Below are the code and all the weights of a small trained network. Each question names an input and a class and asks about switching units off, where a switched-off unit gives its printed mean instead of its output.

import numpy as np


def w(rows, s, z=0):
    codes = np.array(rows[::2]) - 128.0
    scale = np.full(codes.shape[1], s)
    scale[-1] = z or s
    return codes * scale


def norm(h):
    return h / np.sqrt((h * h).mean(-1, keepdims=True) + 1e-5)


def f(y):
    return y / 2 * (1 + np.tanh(0.7978845608 * (y + 0.044715 * y**3)))


def log_softmax(a):
    a = a - a.max(-1, keepdims=True)
    return a - np.log(np.exp(a).sum(-1, keepdims=True))


def net(x, mask):
    res = np.array(x, float).reshape(1, 5) / 4 @ E
    u = 0
    for l in range(2):
        y = f(norm(res) @ A[l][:, :-1].T + A[l][:, -1])
        res = res + np.where(mask[u : u + 5], y, B[l][:, -1]) @ B[l][:, :-1]
        u += 5
    return log_softmax(norm(res)[-1] @ U[:, :-1].T + U[:, -1])


A, B = {}, {}
E = w([
[133,141,81,99,113,113,115,111],'x0',
[129,101,128,136,115,144,149,136],'x1',
[28,100,20,168,185,128,5,254],'x2',
[121,137,119,135,99,97,125,119],'x3',
[154,6,199,44,134,58,13,149],'x4',
],0.01)
A[0] = w([
[52,119,139,128,68,51,96,154,173],'0.n0',
[155,71,137,132,106,106,45,108,112],'0.n1',
[14,110,36,171,144,147,63,255,176],'0.n2',
[177,116,91,63,144,162,85,185,96],'0.n3',
[106,232,40,217,162,184,202,125,254],'0.n4',
],0.0074,0.007)
B[0] = w([
[147,141,162,104,217,234,166,131,162],'0.n0',
[117,122,180,139,234,114,100,92,156],'0.n1',
[44,54,53,190,127,44,2,184,248],'0.n2',
[91,171,141,94,160,104,158,79,140],'0.n3',
[132,241,18,245,11,202,132,153,247],'0.n4',
],0.0071,0.013)
A[1] = w([
[79,87,123,134,138,136,34,117,131],'1.n0',
[196,104,218,41,178,151,159,88,161],'1.n1',
[112,1,182,38,117,78,91,131,254],'1.n2',
[76,152,67,159,99,161,106,204,103],'1.n3',
[162,218,73,160,80,231,227,109,171],'1.n4',
],0.0091,0.005)
B[1] = w([
[106,164,183,148,141,61,164,169,194],'1.n0',
[127,164,95,225,83,216,132,77,201],'1.n1',
[198,72,89,61,175,134,157,107,241],'1.n2',
[185,84,148,170,85,178,164,1,214],'1.n3',
[87,131,240,12,169,52,128,196,247],'1.n4',
],0.012)
U = w([
[126,200,223,79,83,135,176,151,253],'0',
[87,160,82,250,70,128,104,162,32],'1',
[230,98,157,117,148,200,167,30,59],'2',
[135,47,120,109,229,75,77,173,165],'3',
],0.016,0.0022)

Each question gives the input, the list of numbers given to net, and the class t.
The units are the neurons (one row each of A and B). Each row of codes is followed by its name. A weight is (code - 128) times the scale printed after its matrix; where a second scale follows, it is the last column's (A, B and U).
mask holds one flag per neuron, layer by layer. A switched-off neuron (its flag False) gives its mean, the last column of its row in B, instead of its output. The means were averaged over made-up inputs and are rounded, as every weight is.
A unit's drop is (log p(t) with every unit on - log p(t) with that unit switched off) / (log p(t) with every unit on - log p(t) with every unit switched off).
The circuit of an input: a set's keep is (log p(t) with only the set's units on - log p(t) with every unit switched off) / (log p(t) with every unit on - log p(t) with every unit switched off). Starting from all 10 units, units are removed one at a time, each time the one whose removal leaves the highest keep (on an exact tie, the one counted first), for as long as the keep stays at least 0.8.
units of the circuit, in order: the units of the circuit, biggest drop first
k most important neurons: the k neurons with the biggest drops, biggest first
k most important neurons of layer l: the k neurons of layer l with the biggest drops, biggest first
drop of u: that unit's drop, to one decimal
input [6,5,-3,8,0], class 0: 2 most important neurons	[0.n2, 1.n2]
input [-6,-7,-5,-7,-6], class 0: units of the circuit, in order	[1.n4]
input [-1,-4,0,3,-8], class 0: 3 most important neurons	[1.n4, 0.n2, 1.n1]
input [2,4,8,-7,0], class 1: 3 most important neurons of layer 1	[1.n4, 1.n2, 1.n3]
input [4,-2,0,1,4], class 2: 2 most important neurons	[0.n2, 0.n4]
input [6,8,0,0,5], class 2: 4 most important neurons	[0.n2, 0.n4, 1.n1, 1.n4]
input [-4,1,0,-5,7], class 2: 3 most important neurons	[0.n2, 1.n1, 1.n4]
input [-3,-7,-3,-3,7], class 2: drop of 0.n2	0.9
input [5,3,-2,-6,0], class 0: drop of 0.n2	1.0
input [-2,-4,-1,5,-4], class 0: drop of 0.n2	0.5
